Below are the code and all the weights of a small trained network. Each question names an input and a target symbol and asks about switching units off, where a switched-off unit gives its printed mean instead of its output.

import numpy as np


def w(rows, s, z=0):
    codes = np.array(rows[::2]) - 128.0
    scale = np.full(codes.shape[1], s)
    scale[-1] = z or s
    return codes * scale


def norm(h):
    return h / np.sqrt((h * h).mean(-1, keepdims=True) + 1e-5)


def f(y):
    return np.maximum(y, 0)


def softmax(a):
    e = np.exp(a - a.max(-1, keepdims=True))
    return e / e.sum(-1, keepdims=True)


def log_softmax(a):
    a = a - a.max(-1, keepdims=True)
    return a - np.log(np.exp(a).sum(-1, keepdims=True))


def net(x, mask):
    ids = ['βδεζηθλμξπσω'.index(c) for c in x.split()]
    T = len(ids)
    res = E[ids] + P[:T]
    q, k, v = (norm(res) @ M[0].T for M in (Q, K, V))
    z = softmax(np.where(np.tri(T) > 0, q @ k.T / 3**0.5, -1e9)) @ v
    res = res + np.where(mask[0], z, O[0][:, -1]) @ O[0][:, :-1]
    y = f(norm(res) @ A[0][:, :-1].T + A[0][:, -1])
    res = res + np.where(mask[1:13], y, B[0][:, -1]) @ B[0][:, :-1]
    return log_softmax(norm(res)[-1] @ U[:, :-1].T + U[:, -1])


Q, K, V, O, A, B = {}, {}, {}, {}, {}, {}
E = w([
[59,117,146,125,109,144,128,117,151,164,71,162],'β',
[136,132,136,124,90,93,125,175,150,143,129,114],'δ',
[186,157,120,112,120,116,108,65,145,160,140,172],'ε',
[173,93,138,159,116,99,133,150,131,137,86,123],'ζ',
[165,96,134,172,114,119,127,138,115,171,100,125],'η',
[147,122,143,141,101,72,134,150,139,137,106,106],'θ',
[142,125,138,170,101,138,127,159,98,175,136,128],'λ',
[134,150,87,154,111,127,115,94,156,140,137,86],'μ',
[144,129,128,123,90,109,125,192,153,143,130,122],'ξ',
[162,214,250,89,226,187,114,137,131,169,71,66],'π',
[183,82,141,114,149,142,169,116,139,121,135,118],'σ',
[138,123,130,155,100,148,124,171,122,177,147,129],'ω',
],0.024)
P = w([
[92,97,182,183,241,59,84,106,185,116,248,170],'0',
[115,65,123,114,78,117,64,102,161,159,122,111],'1',
[133,123,149,110,81,107,150,120,143,140,126,109],'2',
[144,138,142,112,95,111,172,151,135,116,124,94],'3',
[156,137,132,120,116,123,179,162,121,117,125,93],'4',
[165,124,116,119,127,121,187,170,104,125,124,99],'5',
],0.014)
Q[0] = w([
[103,2,189,159,37,102,37,137,102,63,218,93],'h1',
[98,149,13,112,116,168,112,98,101,143,91,16],'h1',
[74,120,105,122,166,119,152,72,124,57,172,150],'h1',
],0.0032)
K[0] = w([
[126,125,57,172,35,90,253,147,175,171,106,178],'h1',
[73,145,148,199,58,132,153,213,75,62,103,26],'h1',
[181,57,123,139,50,128,140,190,71,88,167,57],'h1',
],0.0029)
V[0] = w([
[208,99,137,147,201,73,128,127,132,117,254,101],'h1',
[93,72,208,107,193,144,123,180,119,117,138,61],'h1',
[178,232,217,55,162,233,101,113,121,153,25,42],'h1',
],0.0072)
O[0] = w([
[106,125,143,142,59,159,72,125,102,121,121,123,254],'h1',
[80,54,187,124,130,112,139,158,119,114,141,66,164],'h1',
[98,115,137,17,102,89,199,178,6,98,57,159,16],'h1',
],0.013,0.0062)
A[0] = w([
[162,135,164,72,122,108,145,163,133,117,135,200,142],'n1',
[155,102,102,166,174,180,89,152,153,78,154,83,144],'n2',
[194,158,77,231,173,78,106,177,173,116,190,80,116],'n3',
[186,134,99,123,189,129,118,45,160,87,227,111,1],'n4',
[139,197,4,133,203,137,83,84,136,97,159,194,62],'n5',
[35,122,129,97,224,107,142,116,148,149,111,144,86],'n6',
[121,115,197,134,101,163,70,145,127,118,102,97,120],'n7',
[126,164,64,167,134,114,119,97,125,145,103,85,148],'n8',
[142,175,130,158,149,123,121,144,161,189,96,98,196],'n9',
[55,124,178,75,224,89,149,145,89,115,138,182,99],'n10',
[112,112,152,161,88,159,97,124,190,161,128,129,112],'n11',
[155,84,172,167,136,100,143,148,126,123,178,99,130],'n12',
],0.015,0.0086)
B[0] = w([
[109,158,135,157,150,146,117,78,105,166,128,110,146],'n1',
[137,169,129,91,115,121,187,125,114,120,132,160,196],'n2',
[118,137,120,125,9,84,114,165,65,59,114,109,249],'n3',
[56,65,41,184,168,47,63,129,119,117,73,99,167],'n4',
[163,161,195,83,170,210,221,131,154,147,141,135,149],'n5',
[183,175,158,87,162,197,164,90,122,159,143,130,145],'n6',
[147,135,115,131,193,116,122,112,157,122,177,118,190],'n7',
[147,134,158,95,116,160,151,157,141,132,140,105,169],'n8',
[107,90,122,138,118,82,72,157,126,81,170,123,214],'n9',
[129,102,79,185,75,109,88,152,179,106,132,146,142],'n10',
[104,136,110,124,87,100,147,153,71,114,67,126,242],'n11',
[134,151,153,109,151,177,114,128,164,159,120,134,190],'n12',
],0.016,0.021)
U = w([
[133,146,116,90,154,143,153,102,161,100,130,141,100],'β',
[153,151,75,137,184,144,182,90,183,87,185,185,254],'δ',
[82,73,79,136,75,70,96,153,93,68,109,115,136],'ε',
[113,129,122,208,76,176,174,138,231,208,45,144,132],'ζ',
[116,148,126,98,142,135,132,98,171,126,138,132,69],'η',
[147,191,130,131,129,150,134,1,25,172,125,129,111],'θ',
[110,152,85,87,157,154,148,122,143,117,135,139,63],'λ',
[200,177,194,58,105,186,201,139,186,86,190,230,182],'μ',
[131,139,106,84,143,149,124,105,167,117,107,136,82],'ξ',
[128,159,131,79,144,135,133,92,167,120,113,135,65],'π',
[188,205,179,3,68,165,227,142,77,104,69,79,84],'σ',
[137,112,220,120,190,169,69,143,157,174,150,58,220],'ω',
],0.0086,0.0063)

Each question gives the input, a string of symbols that net reads in full, and the target symbol t.
The units are the heads (3 rows each of Q, K, V and O) and the neurons (one row each of A and B). Each row of codes is followed by its name. A weight is (code - 128) times the scale printed after its matrix; where a second scale follows, it is the last column's (O, A, B and U).
mask holds one flag per unit, heads first, then neurons. A switched-off unit (its flag False) gives its mean, the last column of its rows in O or B, instead of its output. The means were averaged over made-up inputs and are rounded, as every weight is.
A unit's drop is (log p(t) with every unit on - log p(t) with that unit switched off) / (log p(t) with every unit on - log p(t) with every unit switched off).
The circuit of an input: a set's keep is (log p(t) with only the set's units on - log p(t) with every unit switched off) / (log p(t) with every unit on - log p(t) with every unit switched off). Starting from the 12 units with the biggest drops (on a tie, the unit counted first), units are removed one at a time, each time the one whose removal leaves the highest keep (on an exact tie, the one counted first), for as long as the keep stays at least 0.8.
circuit, biggest first: the units of the circuit, biggest drop first
most important unit: the unit with the biggest drop
k most important neurons: the k neurons with the biggest drops, biggest first
drop when u is switched off: that unit's drop, to one decimal
input ω π θ ω, target ω: circuit, biggest first -> h1, n3, n11
input β σ σ β π, target ω: circuit, biggest first -> n3, n11
input λ σ ε ζ σ, target σ: circuit, biggest first -> h1, n9
input ζ σ ω σ π λ, target ω: 2 most important neurons -> n3, n11
input π β ε ε η, target θ: circuit, biggest first -> h1, n1, n3, n11
input β ξ ω σ σ σ, target μ: 3 most important neurons -> n11, n3, n12
input δ π β β ξ η, target ζ: 3 most important neurons -> n3, n9, n10
input β λ β σ σ, target σ: most important unit -> n9
input η ε ε ε, target μ: circuit, biggest first -> h1, n5
input π σ μ, target σ: 3 most important neurons -> n9, n4, n3
input η ε δ ε, target σ: circuit, biggest first -> h1, n5
input ζ π ξ, target ω: 3 most important neurons -> n3, n11, n2
input π β ζ λ, target ζ: 4 most important neurons -> n3, n9, n10, n11
input β δ π β β σ, target ζ: 4 most important neurons -> n10, n3, n9, n7
input ω ζ π, target ω: circuit, biggest first -> n3
input η β π β ζ, target ζ: 3 most important neurons -> n3, n9, n10
input β π ε θ ε, target θ: 4 most important neurons -> n1, n3, n9, n11
input π β μ β ω, target ζ: 2 most important neurons -> n3, n10
input ζ θ π ω σ η, target ω: circuit, biggest first -> h1, n3, n11
input β ε ε, target σ: 3 most important neurons -> n5, n7, n4
input σ ζ σ ε π σ, target ω: 2 most important neurons -> n3, n11
input β μ π σ ε ξ, target θ: most important unit -> n1
input β σ η π ε, target θ: drop when n6 is switched off -> 0.0
